Below is a small trained network, with its code and all its weights. Each question gives an input and a target symbol and asks what happens when units are switched off, that is, made to give their printed mean instead of their output.

import numpy as np


def w(rows, s, z=0):
    codes = np.array(rows[::2]) - 128.0
    scale = np.full(codes.shape[1], s)
    scale[-1] = z or s
    return codes * scale


def norm(h):
    return h / np.sqrt((h * h).mean(-1, keepdims=True) + 1e-5)


def f(y):
    return np.maximum(y, 0)


def softmax(a):
    e = np.exp(a - a.max(-1, keepdims=True))
    return e / e.sum(-1, keepdims=True)


def log_softmax(a):
    a = a - a.max(-1, keepdims=True)
    return a - np.log(np.exp(a).sum(-1, keepdims=True))


def net(x, mask):
    ids = ['ΓΛΠΦαβεηθμ'.index(c) for c in x.split()]
    T = len(ids)
    res = E[ids] + P[:T]
    u = 0
    for l in range(3):
        r = norm(res)
        for j in range(2):
            rows = slice(3 * j, 3 * j + 3)
            q, k, v = (r @ M[l][rows].T for M in (Q, K, V))
            z = softmax(np.where(np.tri(T) > 0, q @ k.T / 3**0.5, -1e9)) @ v
            o = O[l][rows]
            res = res + np.where(mask[u + j], z, o[:, -1]) @ o[:, :-1]
        u += 2
        y = f(norm(res) @ A[l][:, :-1].T + A[l][:, -1])
        res = res + np.where(mask[u : u + 4], y, B[l][:, -1]) @ B[l][:, :-1]
        u += 4
    return log_softmax(norm(res)[-1] @ U[:, :-1].T + U[:, -1])


Q, K, V, O, A, B = {}, {}, {}, {}, {}, {}
E = w([
[130,254,88,153,56,100],'Γ',
[119,94,135,163,127,109],'Λ',
[154,52,181,113,84,100],'Π',
[103,141,234,114,108,106],'Φ',
[177,103,100,185,90,123],'α',
[134,119,112,163,94,134],'β',
[168,62,205,190,127,119],'ε',
[129,192,195,127,62,138],'η',
[85,194,165,126,111,109],'θ',
[129,215,163,174,123,137],'μ',
],0.012)
P = w([
[190,201,202,137,131,91],'0',
[124,150,140,71,160,235],'1',
[73,73,146,129,208,67],'2',
[128,115,182,207,135,63],'3',
[95,146,120,111,133,229],'4',
[81,77,53,89,75,99],'5',
[131,127,203,255,115,58],'6',
[80,147,80,106,141,227],'7',
[38,75,75,140,36,112],'8',
[127,114,182,171,166,47],'9',
],0.0095)
Q[0] = w([
[117,166,133,132,79,103],'L0H1',
[81,144,204,146,145,150],'L0H1',
[130,100,188,143,161,65],'L0H1',
[231,143,17,108,166,203],'L0H2',
[74,222,123,196,180,134],'L0H2',
[153,120,120,253,134,47],'L0H2',
],0.011)
K[0] = w([
[116,133,134,151,70,77],'L0H1',
[104,106,171,105,87,139],'L0H1',
[167,130,176,132,133,126],'L0H1',
[200,166,15,112,171,183],'L0H2',
[56,200,170,185,133,174],'L0H2',
[182,160,144,250,135,89],'L0H2',
],0.013)
V[0] = w([
[176,165,172,138,202,150],'L0H1',
[128,113,148,101,75,99],'L0H1',
[188,71,122,149,159,166],'L0H1',
[151,87,96,98,168,46],'L0H2',
[161,130,153,158,178,176],'L0H2',
[50,87,150,165,55,254],'L0H2',
],0.0064)
O[0] = w([
[138,139,3,49,166,98,182],'L0H1',
[86,140,34,154,152,88,250],'L0H1',
[88,187,172,107,144,197,85],'L0H1',
[134,130,159,178,78,94,72],'L0H2',
[101,61,164,4,158,158,128],'L0H2',
[126,34,142,114,150,234,217],'L0H2',
],0.0048,0.0022)
A[0] = w([
[177,75,171,226,87,86,148],'L0N1',
[75,136,125,180,77,177,137],'L0N2',
[49,54,223,4,137,242,5],'L0N3',
[59,209,171,125,77,129,173],'L0N4',
],0.0047,0.0028)
B[0] = w([
[101,180,74,57,162,133,255],'L0N1',
[195,139,111,142,60,80,175],'L0N2',
[78,2,129,118,152,25,222],'L0N3',
[106,63,39,118,139,148,193],'L0N4',
],0.0063,0.0048)
Q[1] = w([
[152,133,150,165,172,99],'L1H1',
[145,104,96,77,164,240],'L1H1',
[114,68,70,151,17,118],'L1H1',
[133,193,168,147,218,162],'L1H2',
[176,138,182,119,169,108],'L1H2',
[126,147,109,165,118,5],'L1H2',
],0.016)
K[1] = w([
[210,139,134,87,151,130],'L1H1',
[58,53,93,133,138,226],'L1H1',
[117,128,169,237,94,104],'L1H1',
[154,132,88,4,197,171],'L1H2',
[147,151,109,67,120,131],'L1H2',
[193,207,159,120,124,62],'L1H2',
],0.014)
V[1] = w([
[113,191,98,91,79,127],'L1H1',
[158,157,102,174,255,123],'L1H1',
[46,128,97,161,164,116],'L1H1',
[131,96,124,120,76,51],'L1H2',
[148,141,75,152,132,156],'L1H2',
[219,85,62,105,135,122],'L1H2',
],0.013)
O[1] = w([
[52,148,164,92,59,118,152],'L1H1',
[101,197,206,192,195,206,131],'L1H1',
[63,143,59,104,179,189,111],'L1H1',
[173,8,104,139,150,92,254],'L1H2',
[100,112,181,118,83,194,65],'L1H2',
[148,82,130,184,62,122,120],'L1H2',
],0.011,0.0083)
A[1] = w([
[97,125,79,77,144,229,123],'L1N1',
[134,93,29,65,144,203,134],'L1N2',
[118,52,53,152,143,194,254],'L1N3',
[254,222,56,131,29,203,91],'L1N4',
],0.0092,0.0035)
B[1] = w([
[68,63,76,159,139,144,167],'L1N1',
[34,79,135,97,128,136,217],'L1N2',
[155,67,144,107,148,192,254],'L1N3',
[249,92,22,90,144,188,139],'L1N4',
],0.012,0.0078)
Q[2] = w([
[95,87,187,179,69,115],'L2H1',
[181,136,66,64,144,185],'L2H1',
[131,177,137,184,126,5],'L2H1',
[100,188,194,198,151,5],'L2H2',
[210,84,206,194,137,100],'L2H2',
[140,148,168,143,54,40],'L2H2',
],0.013)
K[2] = w([
[166,154,152,163,95,106],'L2H1',
[86,51,79,122,127,152],'L2H1',
[159,145,172,71,145,128],'L2H1',
[147,254,192,106,107,113],'L2H2',
[207,139,163,143,131,143],'L2H2',
[146,148,154,101,109,103],'L2H2',
],0.02)
V[2] = w([
[207,193,70,219,62,144],'L2H1',
[130,177,40,109,79,141],'L2H1',
[147,222,145,105,155,49],'L2H1',
[114,107,63,243,160,90],'L2H2',
[72,158,118,240,83,38],'L2H2',
[255,83,95,123,189,200],'L2H2',
],0.0093)
O[2] = w([
[254,126,81,81,116,221,2],'L2H1',
[156,166,48,92,153,127,39],'L2H1',
[84,153,61,96,154,155,78],'L2H1',
[172,97,77,173,168,123,156],'L2H2',
[103,7,92,151,186,171,99],'L2H2',
[230,202,125,160,105,97,170],'L2H2',
],0.0096,0.0054)
A[2] = w([
[149,107,215,109,205,98,248],'L2N1',
[34,125,116,58,179,60,158],'L2N2',
[155,106,65,5,181,186,255],'L2N3',
[45,139,160,62,129,192,237],'L2N4',
],0.013,0.0019)
B[2] = w([
[120,193,21,166,106,169,226],'L2N1',
[231,114,124,64,141,210,250],'L2N2',
[98,88,7,194,63,146,162],'L2N3',
[132,222,163,167,104,14,196],'L2N4',
],0.013,0.011)
U = w([
[98,198,29,129,43,145,88],'Γ',
[105,107,145,214,252,185,86],'Λ',
[153,98,124,147,162,4,137],'Π',
[186,163,95,64,201,179,162],'Φ',
[186,143,193,153,74,221,134],'α',
[51,101,211,157,74,126,117],'β',
[188,212,94,221,193,131,100],'ε',
[126,134,169,12,56,110,110],'η',
[14,135,108,54,175,93,121],'θ',
[109,216,166,132,147,117,255],'μ',
],0.015,0.0099)

Each question gives the input, a string of symbols that net reads in full, and the target symbol t.
The units are the heads (3 rows each of Q, K, V and O) and the neurons (one row each of A and B). Each row of codes is followed by its name. A weight is (code - 128) times the scale printed after its matrix; where a second scale follows, it is the last column's (O, A, B and U).
mask holds one flag per unit, layer by layer, with each layer's heads first. A switched-off unit (its flag False) gives its mean, the last column of its rows in O or B, instead of its output. The means were averaged over made-up inputs and are rounded, as every weight is.
A unit's drop is (log p(t) with every unit on - log p(t) with that unit switched off) / (log p(t) with every unit on - log p(t) with every unit switched off).
The circuit of an input: a set's keep is (log p(t) with only the set's units on - log p(t) with every unit switched off) / (log p(t) with every unit on - log p(t) with every unit switched off). Starting from the 12 units with the biggest drops (on a tie, the unit counted first), units are removed one at a time, each time the one whose removal leaves the highest keep (on an exact tie, the one counted first), for as long as the keep stays at least 0.8.
units of the circuit, in order: the units of the circuit, biggest drop first
most important unit: the unit with the biggest drop
k most important neurons: the k neurons with the biggest drops, biggest first
which heads matter: for each layer, one digit per head in row order, 1 if its drop is at least 0.15 and else 0, layers parted by /
input Φ Λ Γ α α Φ α Λ Π Π, target Φ: most important unit	L0N3
input β Π Π Γ Φ Π α α, target α: which heads matter	11 / 01 / 11
input Φ α η Λ ε Λ, target Λ: units of the circuit, in order	(L1H1; L2H1)
input μ Π Φ Γ Π Λ, target Γ: which heads matter	10 / 10 / 10
input θ β Γ Φ Π β Π, target θ: which heads matter	00 / 10 / 01
input Π Π θ Γ η, target η: units of the circuit, in order	(L1H1; L2N1)
input Λ Λ Λ Γ Π Γ Π α θ Λ, target Λ: units of the circuit, in order	(L0N3; L2H2; L1H1; L0H2)
input Π Π μ Γ Γ Π Φ Φ ε, target Φ: units of the circuit, in order	(L1H2; L2N2)
input β Λ Γ Γ, target β: which heads matter	00 / 11 / 01
input Π Φ α β θ α, target β: which heads matter	00 / 10 / 00
input Λ Φ Π Π α θ Λ Π ε θ, target Λ: 3 most important neurons	(L0N3; L1N3; L1N2)
input Λ β α η, target Λ: which heads matter	01 / 10 / 01
input η β η β Φ μ, target β: which heads matter	00 / 11 / 00
input Λ Λ α Λ β Π, target Λ: which heads matter	00 / 10 / 10
input θ ε Π η, target θ: most important unit	L0N3
input Π Φ Λ μ Π Λ Π Φ α, target Π: which heads matter	01 / 00 / 00
input θ α μ Φ Γ η, target Φ: 2 most important neurons	(L2N2; L1N2)
input Φ Φ α, target Φ: units of the circuit, in order	(L2N2; L1H2)
input μ Γ Π, target μ: units of the circuit, in order	(L1H1; L1H2)
input θ η θ, target θ: units of the circuit, in order	(L1H1)
input μ ε Φ Φ Γ θ Λ Φ Λ Φ, target μ: which heads matter	00 / 10 / 00
input η Π Γ Λ Π Γ α Λ θ, target α: which heads matter	10 / 01 / 01
input Λ β Γ Φ β β, target Φ: units of the circuit, in order	(L1H2; L2N2)
input θ Π Π Γ θ Φ, target Γ: which heads matter	00 / 00 / 10
input η Π Π, target η: which heads matter	00 / 10 / 00
input Φ Π α Λ Γ θ ε θ Φ, target ε: units of the circuit, in order	(L1H1; L2H2)
input Γ Φ β Π μ Π Λ ε Γ, target Λ: most important unit	L1H1
input θ Φ Γ Π η, target η: which heads matter	00 / 10 / 11
